Below are the code and all the weights of a small trained network. Each question names an input and a class and asks about switching units off, where a switched-off unit gives its printed mean instead of its output.

import numpy as np


def w(rows, s, z=0):
    codes = np.array(rows[::2]) - 128.0
    scale = np.full(codes.shape[1], s)
    scale[-1] = z or s
    return codes * scale


def f(y):
    return y / 2 * (1 + np.tanh(0.7978845608 * (y + 0.044715 * y**3)))


def log_softmax(a):
    a = a - a.max(-1, keepdims=True)
    return a - np.log(np.exp(a).sum(-1, keepdims=True))


def net(x, mask):
    res = np.array(x, float).reshape(1, 8) / 4 @ E
    y = f(res @ A[0][:, :-1].T + A[0][:, -1])
    res = res + np.where(mask, y, B[0][:, -1]) @ B[0][:, :-1]
    return log_softmax(res[-1] @ U[:, :-1].T + U[:, -1])


A, B = {}, {}
E = w([
[248,95,129],'x0',
[130,200,113],'x1',
[200,146,151],'x2',
[107,157,1],'x3',
[107,133,201],'x4',
[173,148,77],'x5',
[204,85,111],'x6',
[141,2,73],'x7',
],0.0052)
A[0] = w([
[116,136,116,110],'neuron 1',
[77,115,167,98],'neuron 2',
[150,160,126,70],'neuron 3',
[47,98,69,82],'neuron 4',
[163,191,110,80],'neuron 5',
[145,88,144,149],'neuron 6',
[196,208,125,70],'neuron 7',
[131,142,109,114],'neuron 8',
[162,136,136,62],'neuron 9',
[135,137,136,94],'neuron 10',
[125,125,120,94],'neuron 11',
[139,97,164,70],'neuron 12',
[166,98,140,156],'neuron 13',
[192,5,101,91],'neuron 14',
[78,102,175,112],'neuron 15',
[90,141,156,32],'neuron 16',
[139,98,108,103],'neuron 17',
[60,89,81,103],'neuron 18',
[154,122,104,122],'neuron 19',
[96,135,172,58],'neuron 20',
[156,182,100,60],'neuron 21',
[136,131,170,1],'neuron 22',
[84,72,109,92],'neuron 23',
[135,63,180,123],'neuron 24',
[142,116,154,106],'neuron 25',
[160,143,132,94],'neuron 26',
[97,65,155,47],'neuron 27',
[151,105,117,119],'neuron 28',
[131,113,145,120],'neuron 29',
[102,110,105,84],'neuron 30',
[145,164,137,51],'neuron 31',
[151,22,123,118],'neuron 32',
[131,147,131,91],'neuron 33',
[117,189,179,100],'neuron 34',
],0.014,0.0043)
B[0] = w([
[129,118,135,124],'neuron 1',
[164,65,167,166],'neuron 2',
[111,167,132,123],'neuron 3',
[81,48,145,181],'neuron 4',
[123,229,160,147],'neuron 5',
[137,145,114,167],'neuron 6',
[70,253,107,173],'neuron 7',
[123,142,144,126],'neuron 8',
[113,130,126,126],'neuron 9',
[124,132,126,120],'neuron 10',
[115,119,134,118],'neuron 11',
[143,137,149,142],'neuron 12',
[133,115,93,176],'neuron 13',
[179,149,48,253],'neuron 14',
[176,93,188,177],'neuron 15',
[128,65,123,135],'neuron 16',
[112,101,110,139],'neuron 17',
[72,77,139,175],'neuron 18',
[115,108,128,141],'neuron 19',
[138,80,142,147],'neuron 20',
[116,204,169,136],'neuron 21',
[122,112,153,122],'neuron 22',
[81,162,106,158],'neuron 23',
[166,163,171,194],'neuron 24',
[137,134,132,138],'neuron 25',
[118,145,128,131],'neuron 26',
[141,190,168,149],'neuron 27',
[116,101,106,143],'neuron 28',
[133,138,132,135],'neuron 29',
[98,103,124,128],'neuron 30',
[116,155,120,122],'neuron 31',
[148,204,107,220],'neuron 32',
[127,134,129,120],'neuron 33',
[183,102,133,185],'neuron 34',
],0.021,0.0062)
U = w([
[254,178,22,253],'0',
[27,122,191,179],'1',
[168,132,172,55],'2',
[203,81,144,78],'3',
[96,222,138,73],'4',
[46,142,13,100],'5',
],0.007,0.003)

Each question gives the input, the list of numbers given to net, and the class t.
The units are the neurons (one row each of A and B). Each row of codes is followed by its name. A weight is (code - 128) times the scale printed after its matrix; where a second scale follows, it is the last column's (A, B and U).
mask holds one flag per neuron, in row order. A switched-off neuron (its flag False) gives its mean, the last column of its row in B, instead of its output. The means were averaged over made-up inputs and are rounded, as every weight is.
A unit's drop is (log p(t) with every unit on - log p(t) with that unit switched off) / (log p(t) with every unit on - log p(t) with every unit switched off).
The circuit of an input: a set's keep is (log p(t) with only the set's units on - log p(t) with every unit switched off) / (log p(t) with every unit on - log p(t) with every unit switched off). Starting from the 12 units with the biggest drops (on a tie, the unit counted first), units are removed one at a time, each time the one whose removal leaves the highest keep (on an exact tie, the one counted first), for as long as the keep stays at least 0.8.
circuit, biggest first: the units of the circuit, biggest drop first
most important unit: the unit with the biggest drop
top k neurons: the k neurons with the biggest drops, biggest first
drop of u: that unit's drop, to one decimal
input [4,-4,8,-4,4,3,1,-8], class 4: circuit, biggest first : [neuron 7]
input [-1,2,1,3,6,8,-6,6], class 5: circuit, biggest first : [neuron 15; neuron 24; neuron 34]
input [6,-6,1,8,-8,-5,-6,5], class 5: top 2 neurons : [neuron 18; neuron 4]
input [-7,-3,5,6,-4,6,-8,-6], class 4: circuit, biggest first : [neuron 5; neuron 21]
input [-2,2,-6,3,-7,2,-7,1], class 1: circuit, biggest first : [neuron 14; neuron 4]
input [-4,-2,-8,0,-5,3,8,-5], class 1: circuit, biggest first : [neuron 14; neuron 32]
input [-2,-6,8,1,3,-2,-6,-8], class 3: circuit, biggest first : [neuron 34; neuron 32; neuron 20]
input [-7,3,6,-4,8,-8,-2,6], class 3: circuit, biggest first : [neuron 2; neuron 15]
input [1,-5,-5,-8,8,-7,1,5], class 0: top 3 neurons : [neuron 32; neuron 14; neuron 4]
input [5,-3,-7,7,-1,-1,4,7], class 5: top 3 neurons : [neuron 18; neuron 4; neuron 23]
input [-3,6,-7,5,3,-3,8,5], class 5: drop of neuron 15 : 0.1
input [-5,-6,-6,-4,6,-1,7,5], class 0: drop of neuron 32 : 0.7
input [-5,8,-8,-2,5,-7,-3,4], class 1: drop of neuron 14 : 0.3
input [-6,6,-5,0,5,2,2,-8], class 3: most important unit : neuron 34
input [-6,6,-4,3,7,5,-7,-6], class 3: drop of neuron 34 : 0.7
